Here is a tiny trained network, its code and every weight. The questions are about switching its units off for an input and a target symbol, where a switched-off unit gives its printed mean instead of its output.

import numpy as np


def w(rows, s, z=0):
    codes = np.array(rows[::2]) - 128.0
    scale = np.full(codes.shape[1], s)
    scale[-1] = z or s
    return codes * scale


def f(y):
    return np.maximum(y, 0)


def softmax(a):
    e = np.exp(a - a.max(-1, keepdims=True))
    return e / e.sum(-1, keepdims=True)


def log_softmax(a):
    a = a - a.max(-1, keepdims=True)
    return a - np.log(np.exp(a).sum(-1, keepdims=True))


def net(x, mask):
    ids = ['ΓΘΛΦΨΩαβδεζμξπσ'.index(c) for c in x.split()]
    T = len(ids)
    res = E[ids] + P[:T]
    u = 0
    for l in range(2):
        r = res
        for j in range(2):
            rows = slice(4 * j, 4 * j + 4)
            q, k, v = (r @ M[l][rows].T for M in (Q, K, V))
            z = softmax(np.where(np.tri(T) > 0, q @ k.T / 4**0.5, -1e9)) @ v
            o = O[l][rows]
            res = res + np.where(mask[u + j], z, o[:, -1]) @ o[:, :-1]
        u += 2
        y = f(res @ A[l][:, :-1].T + A[l][:, -1])
        res = res + np.where(mask[u : u + 4], y, B[l][:, -1]) @ B[l][:, :-1]
        u += 4
    return log_softmax(res[-1] @ U[:, :-1].T + U[:, -1])


Q, K, V, O, A, B = {}, {}, {}, {}, {}, {}
E = w([
[96,90,186,204,92,143,79,95,157,122],'Γ',
[130,202,56,196,166,182,145,165,86,132],'Θ',
[140,37,116,94,100,33,167,171,115,122],'Λ',
[169,97,38,200,147,171,157,198,117,132],'Φ',
[188,169,159,96,104,85,251,42,108,172],'Ψ',
[187,95,102,186,84,213,161,76,163,92],'Ω',
[112,142,137,217,114,227,117,56,70,151],'α',
[90,164,172,94,96,49,105,70,71,194],'β',
[80,108,124,185,88,169,108,142,175,71],'δ',
[200,98,131,54,177,98,49,49,94,131],'ε',
[133,45,162,133,141,60,157,146,85,212],'ζ',
[125,180,219,88,97,120,150,133,76,79],'μ',
[68,137,107,91,81,22,145,147,114,134],'ξ',
[140,117,96,147,51,141,144,228,169,207],'π',
[65,68,157,76,147,227,125,199,104,125],'σ',
],0.015)
P = w([
[131,153,160,130,254,66,178,97,186,107],'0',
[90,80,127,141,99,103,159,133,122,93],'1',
[110,109,102,143,89,104,158,124,116,94],'2',
[119,114,102,144,63,111,155,131,115,105],'3',
[127,119,82,150,62,116,163,136,105,108],'4',
[143,132,91,148,39,132,150,136,100,109],'5',
[154,133,78,155,36,130,149,146,91,114],'6',
[163,145,73,147,24,141,145,142,89,116],'7',
[158,165,73,149,30,150,135,146,90,123],'8',
],0.0068)
Q[0] = w([
[100,107,121,134,135,162,39,137,161,108],'L0H0',
[135,108,153,110,135,77,101,120,192,131],'L0H0',
[134,161,132,145,83,113,187,126,53,150],'L0H0',
[164,126,120,205,83,111,148,114,143,120],'L0H0',
[212,115,61,117,172,141,134,80,85,125],'L0H1',
[206,149,167,95,100,119,160,146,107,214],'L0H1',
[94,120,172,178,115,99,176,134,167,154],'L0H1',
[82,111,118,82,171,136,12,132,145,120],'L0H1',
],0.011)
K[0] = w([
[134,84,141,60,223,144,83,178,208,138],'L0H0',
[104,113,146,140,178,71,99,75,163,138],'L0H0',
[172,198,119,136,64,158,194,95,87,146],'L0H0',
[196,148,123,167,131,109,176,127,202,123],'L0H0',
[167,94,49,99,108,162,121,68,51,85],'L0H1',
[193,103,66,131,14,128,122,180,124,209],'L0H1',
[141,135,154,170,147,95,201,151,200,167],'L0H1',
[44,85,121,69,187,94,2,135,116,92],'L0H1',
],0.0077)
V[0] = w([
[236,172,217,184,86,148,179,175,154,154],'L0H0',
[180,83,90,78,151,107,156,115,223,136],'L0H0',
[215,181,48,158,72,114,142,112,84,124],'L0H0',
[81,130,227,165,167,115,118,113,125,83],'L0H0',
[135,88,146,93,43,147,161,171,179,110],'L0H1',
[171,236,133,115,126,169,163,145,141,128],'L0H1',
[184,101,124,158,63,211,188,128,81,227],'L0H1',
[99,188,145,146,71,156,198,190,255,223],'L0H1',
],0.0051)
O[0] = w([
[126,127,56,143,107,144,116,43,141,130,228],'L0H0',
[134,142,156,102,126,174,201,140,182,145,75],'L0H0',
[161,151,60,156,50,111,128,145,80,165,150],'L0H0',
[95,136,152,114,136,95,102,92,181,91,155],'L0H0',
[96,91,72,94,112,113,127,113,115,88,246],'L0H1',
[159,188,90,103,162,176,147,102,127,102,60],'L0H1',
[126,106,45,118,116,136,93,77,83,120,251],'L0H1',
[64,147,3,75,140,127,119,96,187,102,251],'L0H1',
],0.0069,0.0018)
A[0] = w([
[165,90,136,36,98,162,80,155,78,89,107],'L0N0',
[165,133,186,64,202,67,3,90,137,165,174],'L0N1',
[91,146,185,157,142,202,113,75,49,124,2],'L0N2',
[146,161,149,126,108,65,142,151,150,21,151],'L0N3',
],0.0054,0.0037)
B[0] = w([
[118,121,158,119,57,118,149,144,65,213,207],'L0N0',
[134,113,248,174,129,189,161,130,105,169,228],'L0N1',
[180,171,49,179,139,130,71,120,227,143,155],'L0N2',
[131,162,117,135,8,14,57,44,155,1,250],'L0N3',
],0.0057,0.0022)
Q[1] = w([
[101,109,86,159,79,64,115,95,101,164],'L1H0',
[99,146,120,109,88,29,168,125,90,120],'L1H0',
[194,122,132,232,113,135,115,90,167,111],'L1H0',
[153,118,140,39,116,47,118,122,99,172],'L1H0',
[80,113,107,93,73,14,145,102,56,161],'L1H1',
[95,124,125,96,129,158,114,172,115,138],'L1H1',
[136,118,186,53,160,147,129,149,92,148],'L1H1',
[139,153,114,7,113,54,143,136,130,137],'L1H1',
],0.015)
K[1] = w([
[194,172,59,114,148,153,125,118,160,184],'L1H0',
[174,166,46,173,80,144,156,107,97,130],'L1H0',
[171,157,157,136,205,69,107,97,203,141],'L1H0',
[181,99,98,164,42,150,97,110,51,154],'L1H0',
[199,151,24,157,82,193,145,100,74,178],'L1H1',
[35,81,122,114,117,182,132,174,102,141],'L1H1',
[120,69,163,110,72,164,104,128,28,116],'L1H1',
[151,123,80,151,10,123,110,132,85,114],'L1H1',
],0.012)
V[1] = w([
[186,173,145,142,145,174,137,207,37,5],'L1H0',
[226,116,121,247,172,143,149,93,101,193],'L1H0',
[21,162,224,212,134,58,22,119,28,211],'L1H0',
[119,24,142,141,99,93,119,137,192,58],'L1H0',
[171,66,73,117,113,1,178,211,144,141],'L1H1',
[193,2,114,156,117,180,111,115,171,100],'L1H1',
[208,116,205,72,91,111,172,69,102,112],'L1H1',
[110,200,100,169,53,120,61,21,182,52],'L1H1',
],0.0086)
O[1] = w([
[254,101,255,186,126,59,120,106,55,60,4],'L1H0',
[186,120,107,29,219,64,163,65,188,122,111],'L1H0',
[84,212,164,96,191,89,114,118,56,211,124],'L1H0',
[119,137,186,164,208,213,27,156,195,133,236],'L1H0',
[152,147,51,238,136,143,109,79,238,196,161],'L1H1',
[164,61,79,101,217,164,40,141,193,49,158],'L1H1',
[213,151,159,54,67,134,46,189,118,219,170],'L1H1',
[110,224,190,111,123,158,166,240,166,40,198],'L1H1',
],0.0083,0.0045)
A[1] = w([
[191,84,109,160,141,2,126,53,126,121,62],'L1N0',
[135,63,75,182,168,143,179,106,213,82,19],'L1N1',
[120,102,100,171,145,192,75,103,194,133,4],'L1N2',
[106,139,170,169,77,187,170,160,160,38,145],'L1N3',
],0.0069,0.0037)
B[1] = w([
[118,192,254,142,174,230,171,91,162,193,180],'L1N0',
[116,227,175,118,29,127,33,66,74,79,252],'L1N1',
[173,169,69,94,222,23,141,213,53,158,236],'L1N2',
[198,71,20,138,172,164,218,123,88,159,234],'L1N3',
],0.0071,0.018)
U = w([
[74,167,145,54,126,224,65,139,165,99,112],'Γ',
[127,117,149,181,145,86,224,76,115,116,149],'Θ',
[194,139,141,174,152,11,87,166,154,112,130],'Λ',
[169,166,165,173,122,162,86,67,161,87,107],'Φ',
[148,97,128,77,40,140,156,131,210,153,242],'Ψ',
[221,81,137,80,123,115,48,138,140,47,123],'Ω',
[124,105,127,75,186,24,155,111,80,59,128],'α',
[67,153,134,106,91,82,144,100,66,147,2],'β',
[180,101,127,172,196,151,175,147,133,109,145],'δ',
[192,111,141,63,122,150,93,106,107,140,41],'ε',
[102,91,86,125,190,93,152,62,172,159,168],'ζ',
[176,159,190,157,63,99,104,180,78,77,45],'μ',
[78,147,155,223,71,138,151,136,176,165,124],'ξ',
[92,146,80,147,116,73,114,85,88,75,123],'π',
[92,3,140,141,98,143,86,80,43,108,245],'σ',
],0.0043,0.0053)

Each question gives the input, a string of symbols that net reads in full, and the target symbol t.
The units are the heads (4 rows each of Q, K, V and O) and the neurons (one row each of A and B). Each row of codes is followed by its name. A weight is (code - 128) times the scale printed after its matrix; where a second scale follows, it is the last column's (O, A, B and U).
mask holds one flag per unit, layer by layer, with each layer's heads first. A switched-off unit (its flag False) gives its mean, the last column of its rows in O or B, instead of its output. The means were averaged over made-up inputs and are rounded, as every weight is.
A unit's drop is (log p(t) with every unit on - log p(t) with that unit switched off) / (log p(t) with every unit on - log p(t) with every unit switched off).
k most important neurons: the k neurons with the biggest drops, biggest first
top k neurons in layer l: the k neurons of layer l with the biggest drops, biggest first
heads that matter: for each layer, one digit per head in row order, 1 if its drop is at least 0.15 and else 0, layers parted by /
drop of u: that unit's drop, to one decimal
input ζ π Γ σ Λ α Ω β, target Ω: heads that matter => 00 / 11
input Φ Φ σ Λ, target Φ: heads that matter => 00 / 11
input ε δ Φ δ δ, target ε: heads that matter => 01 / 11
input Λ β ζ β ξ Γ σ Γ, target Λ: heads that matter => 00 / 11
input π δ Θ, target π: heads that matter => 01 / 11
input σ π δ δ Φ μ, target Φ: 2 most important neurons => L1N0, L1N1
input Γ Φ σ ξ, target Φ: 2 most important neurons => L1N0, L1N1
input π δ μ π μ Γ ζ, target π: most important neuron => L1N1
input σ Γ π μ, target π: 2 most important neurons => L1N1, L1N2
input δ α σ Γ Ω Ψ, target Ψ: heads that matter => 10 / 11
input ε α α α δ α, target ε: 2 most important neurons => L0N1, L1N0
input δ Ψ δ δ δ ξ Γ β ζ, target Ψ: top 2 neurons in layer 1 => L1N2, L1N1
input ζ Γ ζ Γ δ Γ Γ Γ ε, target ε: 2 most important neurons => L0N1, L0N0
input Φ δ β σ σ β Γ α, target Φ: top 2 neurons in layer 1 => L1N0, L1N1
input Θ ζ Θ μ ζ σ Φ, target Θ: most important neuron => L1N0
input ξ Γ Φ ζ, target Φ: 2 most important neurons => L1N0, L1N1
input Γ μ σ Γ δ, target Γ: heads that matter => 10 / 11
input δ π α π, target π: heads that matter => 01 / 01
input Γ Λ Γ μ δ α Γ ξ, target α: heads that matter => 00 / 11
input Θ σ π Γ Γ ε Γ Γ, target Θ: top 2 neurons in layer 1 => L1N0, L1N1
input σ β Γ δ σ Γ Γ π ξ, target π: heads that matter => 01 / 11
input Γ μ Ψ ε Γ, target Γ: top neuron in layer 1 => L1N2
input ε Γ ζ δ Λ σ Γ, target ε: 2 most important neurons => L0N1, L1N0
input μ ζ β μ, target μ: drop of L0N3 => 0.2
input σ δ Γ δ Φ ξ Φ, target σ: drop of L0H0 => 0.2
input σ π α α, target σ: drop of L1H1 => 0.7
input δ Γ Γ Γ Γ σ δ Γ, target δ: drop of L0N1 => 0.0
